Here is a tiny trained network, its code and every weight. The questions are about switching its units off for an input and a target symbol, where a switched-off unit gives its printed mean instead of its output.

import numpy as np


def w(rows, s, z=0):
    codes = np.array(rows[::2]) - 128.0
    scale = np.full(codes.shape[1], s)
    scale[-1] = z or s
    return codes * scale


def f(y):
    return np.maximum(y, 0)


def softmax(a):
    e = np.exp(a - a.max(-1, keepdims=True))
    return e / e.sum(-1, keepdims=True)


def log_softmax(a):
    a = a - a.max(-1, keepdims=True)
    return a - np.log(np.exp(a).sum(-1, keepdims=True))


def net(x, mask):
    ids = ['Ψαζηθλξτφ'.index(c) for c in x.split()]
    T = len(ids)
    res = E[ids] + P[:T]
    u = 0
    for l in range(3):
        q, k, v = (res @ M[l].T for M in (Q, K, V))
        z = softmax(np.where(np.tri(T) > 0, q @ k.T / 3**0.5, -1e9)) @ v
        res = res + np.where(mask[u], z, O[l][:, -1]) @ O[l][:, :-1]
        u += 1
        y = f(res @ A[l][:, :-1].T + A[l][:, -1])
        res = res + np.where(mask[u : u + 4], y, B[l][:, -1]) @ B[l][:, :-1]
        u += 4
    return log_softmax(res[-1] @ U[:, :-1].T + U[:, -1])


Q, K, V, O, A, B = {}, {}, {}, {}, {}, {}
E = w([
[126,114,131,60],'Ψ',
[135,103,166,98],'α',
[153,86,133,122],'ζ',
[138,94,112,94],'η',
[80,42,83,249],'θ',
[126,128,190,53],'λ',
[137,98,186,118],'ξ',
[148,85,206,152],'τ',
[135,94,78,73],'φ',
],0.018)
P = w([
[167,171,123,139],'0',
[233,166,106,175],'1',
[74,211,103,146],'2',
[137,152,139,93],'3',
[167,99,132,141],'4',
[48,98,123,126],'5',
[158,77,147,108],'6',
[26,63,125,119],'7',
[148,53,156,89],'8',
[9,35,134,108],'9',
[140,35,170,57],'10',
[51,15,143,106],'11',
],0.014)
Q[0] = w([
[154,234,76,138],'L0H0',
[13,122,135,179],'L0H0',
[96,4,108,105],'L0H0',
],0.012)
K[0] = w([
[152,199,133,171],'L0H0',
[202,118,119,124],'L0H0',
[128,6,180,73],'L0H0',
],0.012)
V[0] = w([
[111,108,50,61],'L0H0',
[93,126,251,152],'L0H0',
[190,104,100,180],'L0H0',
],0.014)
O[0] = w([
[69,129,213,243,254],'L0H0',
[131,194,2,102,206],'L0H0',
[142,24,151,75,30],'L0H0',
],0.009,0.0043)
A[0] = w([
[126,70,121,112,1],'L0N0',
[59,72,50,172,242],'L0N1',
[110,100,141,16,184],'L0N2',
[254,139,167,146,176],'L0N3',
],0.0094,0.0051)
B[0] = w([
[127,154,156,221,134],'L0N0',
[254,156,156,145,254],'L0N1',
[214,71,141,62,211],'L0N2',
[64,173,149,74,183],'L0N3',
],0.0093,0.0079)
Q[1] = w([
[39,2,98,157],'L1H0',
[88,82,48,142],'L1H0',
[3,27,37,133],'L1H0',
],0.0072)
K[1] = w([
[52,63,36,121],'L1H0',
[99,100,187,38],'L1H0',
[1,136,103,53],'L1H0',
],0.0069)
V[1] = w([
[108,124,254,32],'L1H0',
[163,124,83,117],'L1H0',
[86,188,128,68],'L1H0',
],0.0089)
O[1] = w([
[174,105,112,244,185],'L1H0',
[159,151,184,177,152],'L1H0',
[122,86,95,255,2],'L1H0',
],0.0067,0.0071)
A[1] = w([
[148,168,66,191,232],'L1N0',
[119,124,187,120,199],'L1N1',
[70,141,114,91,253],'L1N2',
[148,99,3,99,64],'L1N3',
],0.012,0.0052)
B[1] = w([
[211,155,64,152,193],'L1N0',
[61,44,164,194,255],'L1N1',
[254,122,110,163,187],'L1N2',
[33,103,80,27,170],'L1N3',
],0.009,0.0083)
Q[2] = w([
[3,41,38,121],'L2H0',
[99,110,101,54],'L2H0',
[64,60,125,67],'L2H0',
],0.005)
K[2] = w([
[135,67,3,161],'L2H0',
[110,131,78,56],'L2H0',
[181,53,208,141],'L2H0',
],0.0064)
V[2] = w([
[75,2,58,135],'L2H0',
[222,219,108,253],'L2H0',
[165,173,31,95],'L2H0',
],0.0047)
O[2] = w([
[3,88,81,235,130],'L2H0',
[213,46,107,135,93],'L2H0',
[86,89,204,221,3],'L2H0',
],0.0049,0.0026)
A[2] = w([
[141,228,61,197,99],'L2N0',
[74,91,196,148,3],'L2N1',
[118,135,208,140,98],'L2N2',
[138,168,119,255,217],'L2N3',
],0.0091,0.0054)
B[2] = w([
[158,106,93,209,168],'L2N0',
[118,130,9,120,162],'L2N1',
[85,153,74,120,190],'L2N2',
[53,204,150,139,254],'L2N3',
],0.013,0.0082)
U = w([
[37,234,222,174,150],'Ψ',
[145,147,99,134,163],'α',
[121,2,205,158,254],'ζ',
[49,107,134,136,166],'η',
[124,195,163,110,47],'θ',
[131,226,39,144,16],'λ',
[122,156,47,90,124],'ξ',
[72,104,12,91,118],'τ',
[19,138,63,134,36],'φ',
],0.0067,0.004)

Each question gives the input, a string of symbols that net reads in full, and the target symbol t.
The units are the heads (3 rows each of Q, K, V and O) and the neurons (one row each of A and B). Each row of codes is followed by its name. A weight is (code - 128) times the scale printed after its matrix; where a second scale follows, it is the last column's (O, A, B and U).
mask holds one flag per unit, layer by layer, with each layer's heads first. A switched-off unit (its flag False) gives its mean, the last column of its rows in O or B, instead of its output. The means were averaged over made-up inputs and are rounded, as every weight is.
A unit's drop is (log p(t) with every unit on - log p(t) with that unit switched off) / (log p(t) with every unit on - log p(t) with every unit switched off).
The circuit of an input: a set's keep is (log p(t) with only the set's units on - log p(t) with every unit switched off) / (log p(t) with every unit on - log p(t) with every unit switched off). Starting from the 12 units with the biggest drops (on a tie, the unit counted first), units are removed one at a time, each time the one whose removal leaves the highest keep (on an exact tie, the one counted first), for as long as the keep stays at least 0.8.
units of the circuit, in order: the units of the circuit, biggest drop first
unit that matters most: the unit with the biggest drop
top k neurons: the k neurons with the biggest drops, biggest first
top k neurons in layer l: the k neurons of layer l with the biggest drops, biggest first
input ξ Ψ Ψ ξ Ψ ξ θ Ψ λ Ψ, target θ: unit that matters most => L0N1
input ζ Ψ Ψ θ Ψ Ψ τ ξ, target ξ: top 2 neurons => L0N1; L1N1
input λ α φ ζ ζ Ψ ζ, target Ψ: units of the circuit, in order => L0H0; L2N3; L1H0; L0N2
input Ψ ξ λ Ψ, target λ: top 4 neurons => L0N3; L1N0; L1N1; L2N0
input τ ζ τ Ψ ζ Ψ ζ Ψ, target ζ: top 2 neurons => L0N2; L0N3
input ζ τ τ φ ζ τ φ ζ Ψ, target ζ: units of the circuit, in order => L2N3; L0N2; L2N2
input ξ Ψ ζ λ λ ζ Ψ Ψ λ Ψ φ Ψ, target φ: top 3 neurons => L2N1; L1N1; L2N2
input Ψ Ψ Ψ ξ ζ λ α τ Ψ τ λ φ, target λ: top 2 neurons => L1N0; L0N2
input ξ η Ψ λ ζ ζ λ λ τ λ, target τ: units of the circuit, in order => L1N3; L0H0
input λ Ψ α ζ η τ Ψ θ η, target ζ: units of the circuit, in order => L2N3; L0H0
input ξ Ψ ζ Ψ Ψ Ψ Ψ, target Ψ: units of the circuit, in order => L0H0; L2N3; L1H0
input ξ Ψ ξ ζ φ θ τ Ψ, target ξ: units of the circuit, in order => L0N1; L0H0; L1H0
input ζ Ψ ζ φ λ θ, target θ: units of the circuit, in order => L1H0; L0N1
input Ψ ζ θ, target ζ: units of the circuit, in order => L0H0
input α τ Ψ Ψ Ψ α Ψ Ψ ζ λ τ Ψ, target τ: units of the circuit, in order => L0H0; L1N3
input Ψ φ θ, target τ: units of the circuit, in order => L2N1; L0H0; L1N1
input ξ φ ζ Ψ λ Ψ Ψ α, target Ψ: units of the circuit, in order => L0H0; L2N3; L1H0; L0N2
input ζ Ψ φ η, target φ: top 2 neurons => L2N1; L0N1
input λ θ ξ Ψ Ψ λ η, target θ: units of the circuit, in order => L0N1; L1H0; L2H0
input λ τ η φ Ψ τ λ, target τ: top 2 neurons => L1N3; L0N1
input φ Ψ α ζ Ψ τ ζ ζ τ τ, target τ: units of the circuit, in order => L0H0
input ζ η α ζ Ψ φ, target Ψ: top 2 neurons => L2N3; L0N1
input ζ τ λ Ψ φ η Ψ α ζ φ η, target φ: top 2 neurons in layer 0 => L0N2; L0N1
input λ θ τ ζ α τ ζ Ψ ζ φ τ, target τ: top 2 neurons => L2N1; L1N1
input Ψ τ ζ θ τ θ, target τ: top 4 neurons => L1N3; L2N3; L1N2; L1N0
